Below is a small trained network, with its code and all its weights. Each question gives an input and a class and asks what happens when units are switched off, that is, made to give their printed mean instead of their output.

import numpy as np


def w(rows, s, z=0):
    codes = np.array(rows[::2]) - 128.0
    scale = np.full(codes.shape[1], s)
    scale[-1] = z or s
    return codes * scale


def f(y):
    return np.maximum(y, 0)


def log_softmax(a):
    a = a - a.max(-1, keepdims=True)
    return a - np.log(np.exp(a).sum(-1, keepdims=True))


def net(x, mask):
    res = np.array(x, float).reshape(1, 8) / 4 @ E
    y = f(res @ A[0][:, :-1].T + A[0][:, -1])
    res = res + np.where(mask, y, B[0][:, -1]) @ B[0][:, :-1]
    return log_softmax(res[-1] @ U[:, :-1].T + U[:, -1])


A, B = {}, {}
E = w([
[98,76,150,179,123,186,144,196],'x0',
[73,168,43,59,71,121,211,174],'x1',
[145,119,89,62,196,37,185,146],'x2',
[2,151,14,122,91,94,109,90],'x3',
[150,111,134,66,103,28,117,228],'x4',
[66,66,120,166,192,179,131,88],'x5',
[156,40,97,32,96,181,94,94],'x6',
[108,94,107,151,157,184,250,143],'x7',
],0.0069)
A[0] = w([
[186,51,201,142,152,128,118,191,100],'neuron 0',
[226,95,180,169,141,146,91,162,158],'neuron 1',
[216,186,169,70,36,127,63,121,98],'neuron 2',
[154,44,191,98,146,97,138,223,158],'neuron 3',
[165,168,166,68,66,80,121,203,35],'neuron 4',
[182,197,185,179,165,57,125,69,85],'neuron 5',
[208,170,188,95,45,138,107,177,180],'neuron 6',
[66,112,126,233,111,157,149,158,209],'neuron 7',
[193,232,181,192,221,38,59,98,159],'neuron 8',
[84,181,49,50,133,45,235,168,204],'neuron 9',
[190,85,215,177,138,133,99,150,121],'neuron 10',
[78,130,146,253,119,229,182,137,150],'neuron 11',
[207,44,238,163,160,126,97,206,109],'neuron 12',
[130,67,93,109,65,104,41,60,250],'neuron 13',
[171,185,160,156,77,139,118,42,26],'neuron 14',
],0.0072,0.0023)
B[0] = w([
[198,100,121,88,160,74,243,115,183],'neuron 0',
[136,40,147,127,160,106,203,172,189],'neuron 1',
[25,140,94,115,24,63,84,193,182],'neuron 2',
[177,159,63,109,114,46,173,99,189],'neuron 3',
[69,160,87,128,56,42,105,186,180],'neuron 4',
[175,161,163,205,155,115,78,22,173],'neuron 5',
[71,78,107,98,81,104,156,203,185],'neuron 6',
[56,153,152,216,64,129,66,112,186],'neuron 7',
[198,206,147,219,133,121,126,2,200],'neuron 8',
[163,80,133,99,87,26,216,206,245],'neuron 9',
[171,47,124,109,144,99,215,161,185],'neuron 10',
[16,116,200,235,106,196,85,102,207],'neuron 11',
[199,37,121,113,161,102,245,132,205],'neuron 12',
[59,175,90,112,77,72,80,88,184],'neuron 13',
[140,212,143,185,53,26,103,128,155],'neuron 14',
],0.0075,0.011)
U = w([
[202,255,228,4,229,247,83,152,7],'0',
[248,248,144,28,244,252,10,246,1],'1',
[84,138,118,97,73,59,139,251,168],'2',
[254,102,109,95,163,103,200,89,190],'3',
[116,68,193,172,185,231,195,126,78],'4',
[80,198,173,217,91,164,27,40,164],'5',
[60,86,56,30,135,175,83,65,121],'6',
],0.0083,0.0079)

Each question gives the input, the list of numbers given to net, and the class t.
The units are the neurons (one row each of A and B). Each row of codes is followed by its name. A weight is (code - 128) times the scale printed after its matrix; where a second scale follows, it is the last column's (A, B and U).
mask holds one flag per neuron, in row order. A switched-off neuron (its flag False) gives its mean, the last column of its row in B, instead of its output. The means were averaged over made-up inputs and are rounded, as every weight is.
A unit's drop is (log p(t) with every unit on - log p(t) with that unit switched off) / (log p(t) with every unit on - log p(t) with every unit switched off).
The circuit of an input: a set's keep is (log p(t) with only the set's units on - log p(t) with every unit switched off) / (log p(t) with every unit on - log p(t) with every unit switched off). Starting from the 12 units with the biggest drops (on a tie, the unit counted first), units are removed one at a time, each time the one whose removal leaves the highest keep (on an exact tie, the one counted first), for as long as the keep stays at least 0.8.
units of the circuit, in order: the units of the circuit, biggest drop first
k most important neurons: the k neurons with the biggest drops, biggest first
drop of u: that unit's drop, to one decimal
input [3,-1,-7,-4,8,5,2,-3], class 3: units of the circuit, in order	(neuron 12)
input [6,-4,-3,-6,-5,2,-3,-5], class 4: 2 most important neurons	(neuron 11; neuron 9)
input [-8,-2,6,5,6,3,-6,3], class 3: units of the circuit, in order	(neuron 8; neuron 2)
input [-4,-6,-4,-3,0,-1,-1,8], class 4: 3 most important neurons	(neuron 11; neuron 9; neuron 3)
input [-4,-2,-1,7,0,4,5,-1], class 6: 4 most important neurons	(neuron 8; neuron 11; neuron 7; neuron 5)
input [3,8,-7,2,4,5,-4,1], class 5: 2 most important neurons	(neuron 11; neuron 7)
input [-8,-2,2,-1,6,4,-4,-2], class 3: 2 most important neurons	(neuron 11; neuron 7)
input [-4,-6,-5,-2,-2,-5,5,-7], class 2: 2 most important neurons	(neuron 2; neuron 6)
input [-8,5,2,-6,1,4,5,-2], class 2: drop of neuron 2	0.1
input [2,1,-4,7,-2,-6,-3,-8], class 5: drop of neuron 12	0.1
input [-1,-8,-4,3,5,-3,-5,-1], class 3: drop of neuron 10	0.8
input [-8,-2,-3,1,-2,-8,-1,-2], class 5: drop of neuron 8	0.1
